Small tables with named rows and columns. After each table, cells are looked up by row and column.

fom.tsv
	vukena	doru	pel	tesi	vev
ras	113	141	48	63	77
ridib	116	125	43	89	198
noza	112	130	182	97	142
pupov	66	200	139	44	123
sud	74	104	138	145	167
zadazaf	208	129	156	223	150
raso	211	116	147	191	219

noza, vev -> 142
zadazaf, doru -> 129
noza, vukena -> 112
ridib, pel -> 43
pupov, pel -> 139
ras, pel -> 48
zadazaf, tesi -> 223

fak:
         saso  mesadev  fatemet
dat      3925     2558     7663
lapi     6129     5884     4693
kal      6891     3965     4833
let      3483     4734     6432
duz      1512     2450     4461
nerifot  8146     4063     4662

mesadev of nerifot: 4063
saso of duz: 1512
fatemet of lapi: 4693
fatemet of kal: 4833
mesadev of lapi: 5884
fatemet of let: 6432
fatemet of nerifot: 4662
mesadev of let: 4734
saso of lapi: 6129
saso of dat: 3925
fatemet of dat: 7663
fatemet of duz: 4461
mesadev of dat: 2558
saso of let: 3483
saso of nerifot: 8146
mesadev of kal: 3965

pel
cols = fivo, munag, mose, ziv, tekupi, gisagun, rogiput
duv: [0.7, 0.8, 0.7, 0.8, 0.8, 0.7, 0.7]
rarof: [0.7, 0.7, 0.6, 0.5, 0.8, 0.7, 0.6]
tepi: [0.9, 0.4, 0.5, 0.0, 0.6, 0.9, 0.6]
nali: [1.0, 0.4, 0.6, 0.2, 0.6, 0.9, 0.7]
zaga: [0.8, 0.6, 0.8, 0.7, 0.7, 0.8, 0.7]

What is the ziv of rarof in pel?
0.5
What is the gisagun of duv in pel?
0.7
What is the munag of zaga in pel?
0.6
What is the ziv of zaga in pel?
0.7
What is the ziv of duv in pel?
0.8
What is the gisagun of zaga in pel?
0.8
What is the tekupi of zaga in pel?
0.7
What is the gisagun of rarof in pel?
0.7
What is the ziv of nali in pel?
0.2
What is the rogiput of nali in pel?
0.7
What is the rogiput of zaga in pel?
0.7
What is the mose of tepi in pel?
0.5
What is the gisagun of tepi in pel?
0.9
What is the gisagun of nali in pel?
0.9
What is the rogiput of tepi in pel?
0.6
What is the rogiput of rarof in pel?
0.6
What is the mose of duv in pel?
0.7

zikim
fields: gir, ravireb, lurarik, lefa, vitaf, bofuve, beloz
tibup: [87, 117, 198, 91, 102, 223, 121]
sumef: [128, 166, 54, 177, 233, 139, 109]
bam: [183, 202, 164, 236, 179, 138, 212]
tota: [160, 162, 147, 151, 152, 145, 152]
sikos: [95, 110, 184, 111, 113, 211, 129]
pomonu: [113, 149, 58, 144, 208, 150, 94]
mutogug: [100, 124, 54, 157, 188, 168, 97]
lotife: [105, 122, 136, 118, 55, 196, 118]
safaf: [193, 204, 162, 208, 178, 120, 205]
zofame: [191, 217, 161, 235, 189, 130, 214]
pomiki: [185, 214, 164, 248, 187, 142, 228]

bofuve of sumef is 139
lurarik of zofame is 161
beloz of zofame is 214
bofuve of sikos is 211
ravireb of zofame is 217
gir of zofame is 191
beloz of bam is 212
lefa of pomonu is 144
beloz of mutogug is 97
bofuve of tota is 145
ravireb of sikos is 110
beloz of sumef is 109
ravireb of mutogug is 124
bofuve of bam is 138
lurarik of bam is 164
vitaf of sikos is 113
vitaf of safaf is 178
beloz of pomonu is 94
Which row has the largest bofuve? tibup

zib =
columns: fovi, vuvemo, bub, gizevuz, bemutup
pif: [4637, 4469, 3848, 4061, 5292]
neso: [5351, 5355, 4005, 3885, 7564]
sitopo: [4573, 4527, 4209, 4158, 4891]
filafor: [4907, 5716, 4866, 4482, 5361]
panul: [3717, 3430, 3471, 3423, 5164]
silinem: [4957, 5303, 4513, 4060, 6309]
rer: [3036, 3611, 4426, 4245, 1577]
zimugit: [4212, 4175, 3816, 3803, 5140]
labara: [5725, 5554, 3896, 3815, 8626]
tetosut: [3786, 3076, 2953, 3464, 4942]

gizevuz of zimugit = 3803
gizevuz of filafor = 4482
vuvemo of sitopo = 4527
fovi of rer = 3036
vuvemo of neso = 5355
fovi of panul = 3717
bub of zimugit = 3816

ton.tsv
	furon	matizuz	kapem
vil	186	48	207
kenokel	94	71	77
deno	157	89	149
gur	137	171	219
giku	75	70	63
zegora	198	49	197
sak	118	60	89
nuve	109	85	32
taz	113	75	104
vog	92	96	86

kenokel, furon => 94
giku, furon => 75
gur, matizuz => 171
deno, kapem => 149
deno, furon => 157
deno, matizuz => 89
zegora, furon => 198
nuve, matizuz => 85

gof:
fields: kema, roka, somigu, zatap, sor
zenake: [12.573, -34.028, 37.012, 33.036, -49.090]
noreki: [59.990, -57.863, 39.357, 26.546, -8.602]
fubefal: [-4.190, 7.571, 18.912, 20.268, 9.353]
fumalen: [6.808, 4.777, 12.103, 18.549, -21.784]

What is the zatap of zenake in gof?
33.036
What is the kema of fubefal in gof?
-4.190
What is the zatap of fumalen in gof?
18.549
What is the roka of fubefal in gof?
7.571
What is the roka of noreki in gof?
-57.863
What is the sor of zenake in gof?
-49.090
What is the kema of zenake in gof?
12.573
What is the kema of fumalen in gof?
6.808
What is the somigu of zenake in gof?
37.012
What is the kema of noreki in gof?
59.990
What is the sor of fumalen in gof?
-21.784
What is the roka of fumalen in gof?
4.777
What is the somigu of fumalen in gof?
12.103
What is the zatap of fubefal in gof?
20.268
What is the somigu of fubefal in gof?
18.912
What is the somigu of noreki in gof?
39.357

zafar:
|  | vizesaz | suritaz | lazufo | gil | gof |
|---|---|---|---|---|---|
| zadu | 165 | 211 | 22 | 255 | 217 |
| tup | 217 | 105 | 70 | 94 | 110 |
| vazegin | 94 | 100 | 127 | 164 | 223 |
| lif | 97 | 169 | 44 | 190 | 158 |

What is the gil of lif in zafar?
190
What is the lazufo of lif in zafar?
44
What is the gil of zadu in zafar?
255
What is the vizesaz of tup in zafar?
217
What is the lazufo of zadu in zafar?
22
What is the vizesaz of vazegin in zafar?
94
What is the gil of vazegin in zafar?
164
What is the gof of lif in zafar?
158
What is the gil of tup in zafar?
94
What is the suritaz of tup in zafar?
105
What is the suritaz of vazegin in zafar?
100
What is the vizesaz of lif in zafar?
97
What is the lazufo of vazegin in zafar?
127
What is the suritaz of lif in zafar?
169
What is the suritaz of zadu in zafar?
211
What is the lazufo of tup in zafar?
70
What is the gof of zadu in zafar?
217
What is the gof of tup in zafar?
110

